Here is a tiny trained network, its code and every weight. The questions are about switching its units off for an input and a class, where a switched-off unit gives its printed mean instead of its output.

import numpy as np


def w(rows, s, z=0):
    codes = np.array(rows[::2]) - 128.0
    scale = np.full(codes.shape[1], s)
    scale[-1] = z or s
    return codes * scale


def norm(h):
    return h / np.sqrt((h * h).mean(-1, keepdims=True) + 1e-5)


def f(y):
    return y / 2 * (1 + np.tanh(0.7978845608 * (y + 0.044715 * y**3)))


def log_softmax(a):
    a = a - a.max(-1, keepdims=True)
    return a - np.log(np.exp(a).sum(-1, keepdims=True))


def net(x, mask):
    res = np.array(x, float).reshape(1, 2) / 4 @ E
    u = 0
    for l in range(3):
        y = f(norm(res) @ A[l][:, :-1].T + A[l][:, -1])
        res = res + np.where(mask[u : u + 10], y, B[l][:, -1]) @ B[l][:, :-1]
        u += 10
    return log_softmax(norm(res)[-1] @ U[:, :-1].T + U[:, -1])


A, B = {}, {}
E = w([
[112,162,92,3,212,84,55],'x0',
[209,174,163,234,227,81,226],'x1',
],0.0053)
A[0] = w([
[161,198,95,132,255,41,104,23],'0.n0',
[55,99,121,142,147,126,86,89],'0.n1',
[118,106,100,96,168,103,146,252],'0.n2',
[189,150,79,105,153,72,89,132],'0.n3',
[186,186,147,119,126,97,80,161],'0.n4',
[93,97,110,66,107,218,127,119],'0.n5',
[104,180,111,132,124,183,172,130],'0.n6',
[92,78,105,158,51,189,178,165],'0.n7',
[105,161,93,189,133,21,158,135],'0.n8',
[99,145,157,179,181,96,186,150],'0.n9',
],0.0082,0.0027)
B[0] = w([
[66,8,87,35,84,226,216,254],'0.n0',
[122,161,177,130,127,102,113,145],'0.n1',
[133,128,113,1,152,67,190,182],'0.n2',
[121,95,114,56,98,137,185,183],'0.n3',
[32,114,135,75,79,92,161,158],'0.n4',
[153,134,112,140,173,85,74,209],'0.n5',
[138,118,117,102,83,119,120,134],'0.n6',
[25,107,117,212,124,199,109,233],'0.n7',
[161,202,107,96,117,150,135,179],'0.n8',
[154,159,90,102,123,91,79,207],'0.n9',
],0.0066)
A[1] = w([
[139,126,168,174,70,144,108,138],'1.n0',
[89,166,254,207,68,174,180,249],'1.n1',
[100,132,107,124,66,131,93,116],'1.n2',
[85,135,78,140,110,176,86,179],'1.n3',
[50,50,137,139,117,170,143,192],'1.n4',
[67,86,97,115,208,169,129,90],'1.n5',
[124,103,153,152,148,144,81,152],'1.n6',
[124,208,154,105,90,126,100,12],'1.n7',
[166,86,160,113,37,157,157,165],'1.n8',
[158,130,78,85,83,91,150,11],'1.n9',
],0.0081,0.0018)
B[1] = w([
[1,119,146,115,107,126,119,169],'1.n0',
[104,110,123,57,129,133,75,241],'1.n1',
[156,91,181,188,123,76,138,169],'1.n2',
[137,128,134,229,89,168,152,215],'1.n3',
[144,153,64,81,114,172,150,254],'1.n4',
[90,121,119,145,112,197,144,198],'1.n5',
[130,92,100,133,126,143,138,154],'1.n6',
[109,172,163,125,198,137,173,115],'1.n7',
[174,128,107,76,114,128,57,161],'1.n8',
[166,127,132,176,112,46,113,168],'1.n9',
],0.0082,0.0055)
A[2] = w([
[253,70,97,143,156,142,143,60],'2.n0',
[215,168,92,81,75,138,122,75],'2.n1',
[121,134,202,193,127,56,164,137],'2.n2',
[58,198,149,100,69,53,94,135],'2.n3',
[140,125,58,39,57,80,79,54],'2.n4',
[67,99,84,66,42,135,191,235],'2.n5',
[130,129,138,82,212,28,2,8],'2.n6',
[96,166,58,125,76,83,102,177],'2.n7',
[153,98,133,35,131,195,164,22],'2.n8',
[108,198,240,171,157,143,79,5],'2.n9',
],0.0069,0.0024)
B[2] = w([
[190,163,87,177,28,96,104,129],'2.n0',
[121,160,101,154,66,87,162,146],'2.n1',
[174,3,152,111,201,141,100,120],'2.n2',
[192,34,177,147,191,126,160,151],'2.n3',
[151,125,195,196,199,39,132,191],'2.n4',
[127,110,94,221,181,159,48,254],'2.n5',
[104,131,154,105,220,22,75,163],'2.n6',
[225,108,121,119,104,112,147,169],'2.n7',
[99,155,182,118,130,164,179,174],'2.n8',
[113,195,192,175,154,151,155,128],'2.n9',
],0.0064,0.0084)
U = w([
[101,83,139,83,201,35,71,253],'0',
[85,224,204,79,84,151,125,3],'1',
[4,67,53,245,48,255,34,224],'2',
[227,178,48,169,68,82,196,196],'3',
[183,168,181,236,124,175,143,118],'4',
[76,60,6,30,134,188,207,237],'5',
[41,214,196,104,43,129,128,3],'6',
],0.0079,0.0035)

Each question gives the input, the list of numbers given to net, and the class t.
The units are the neurons (one row each of A and B). Each row of codes is followed by its name. A weight is (code - 128) times the scale printed after its matrix; where a second scale follows, it is the last column's (A, B and U).
mask holds one flag per neuron, layer by layer. A switched-off neuron (its flag False) gives its mean, the last column of its row in B, instead of its output. The means were averaged over made-up inputs and are rounded, as every weight is.
A unit's drop is (log p(t) with every unit on - log p(t) with that unit switched off) / (log p(t) with every unit on - log p(t) with every unit switched off).
The circuit of an input: a set's keep is (log p(t) with only the set's units on - log p(t) with every unit switched off) / (log p(t) with every unit on - log p(t) with every unit switched off). Starting from the 12 units with the biggest drops (on a tie, the unit counted first), units are removed one at a time, each time the one whose removal leaves the highest keep (on an exact tie, the one counted first), for as long as the keep stays at least 0.8.
circuit, biggest first: the units of the circuit, biggest drop first
most important unit: the unit with the biggest drop
k most important neurons: the k neurons with the biggest drops, biggest first
k most important neurons of layer l: the k neurons of layer l with the biggest drops, biggest first
drop when u is switched off: that unit's drop, to one decimal
input [-2,2], class 4: 2 most important neurons -> (0.n0 1.n4)
input [7,-3], class 0: circuit, biggest first -> (0.n7 2.n4)
input [1,7], class 3: circuit, biggest first -> (0.n7 2.n0)
input [-5,7], class 3: 4 most important neurons -> (0.n9 0.n7 0.n8 2.n5)
input [-5,4], class 4: 4 most important neurons -> (0.n0 0.n9 1.n5 1.n4)
input [3,-6], class 0: 2 most important neurons -> (0.n0 0.n7)
input [-2,3], class 3: most important unit -> 0.n9
input [1,6], class 3: 3 most important neurons -> (0.n7 0.n9 1.n9)
input [2,-7], class 0: 3 most important neurons -> (0.n0 0.n7 0.n5)
input [1,-3], class 0: 3 most important neurons -> (0.n7 0.n0 0.n5)
input [0,5], class 3: 2 most important neurons of layer 0 -> (0.n7 0.n9)
input [3,-7], class 0: 2 most important neurons of layer 0 -> (0.n0 0.n7)
input [-1,1], class 4: 2 most important neurons of layer 1 -> (1.n4 1.n7)
input [7,7], class 5: most important unit -> 0.n0
input [0,8], class 3: drop when 1.n9 is switched off -> 0.1
input [3,-5], class 0: drop when 0.n0 is switched off -> 0.2
input [5,-5], class 0: drop when 2.n3 is switched off -> 0.0
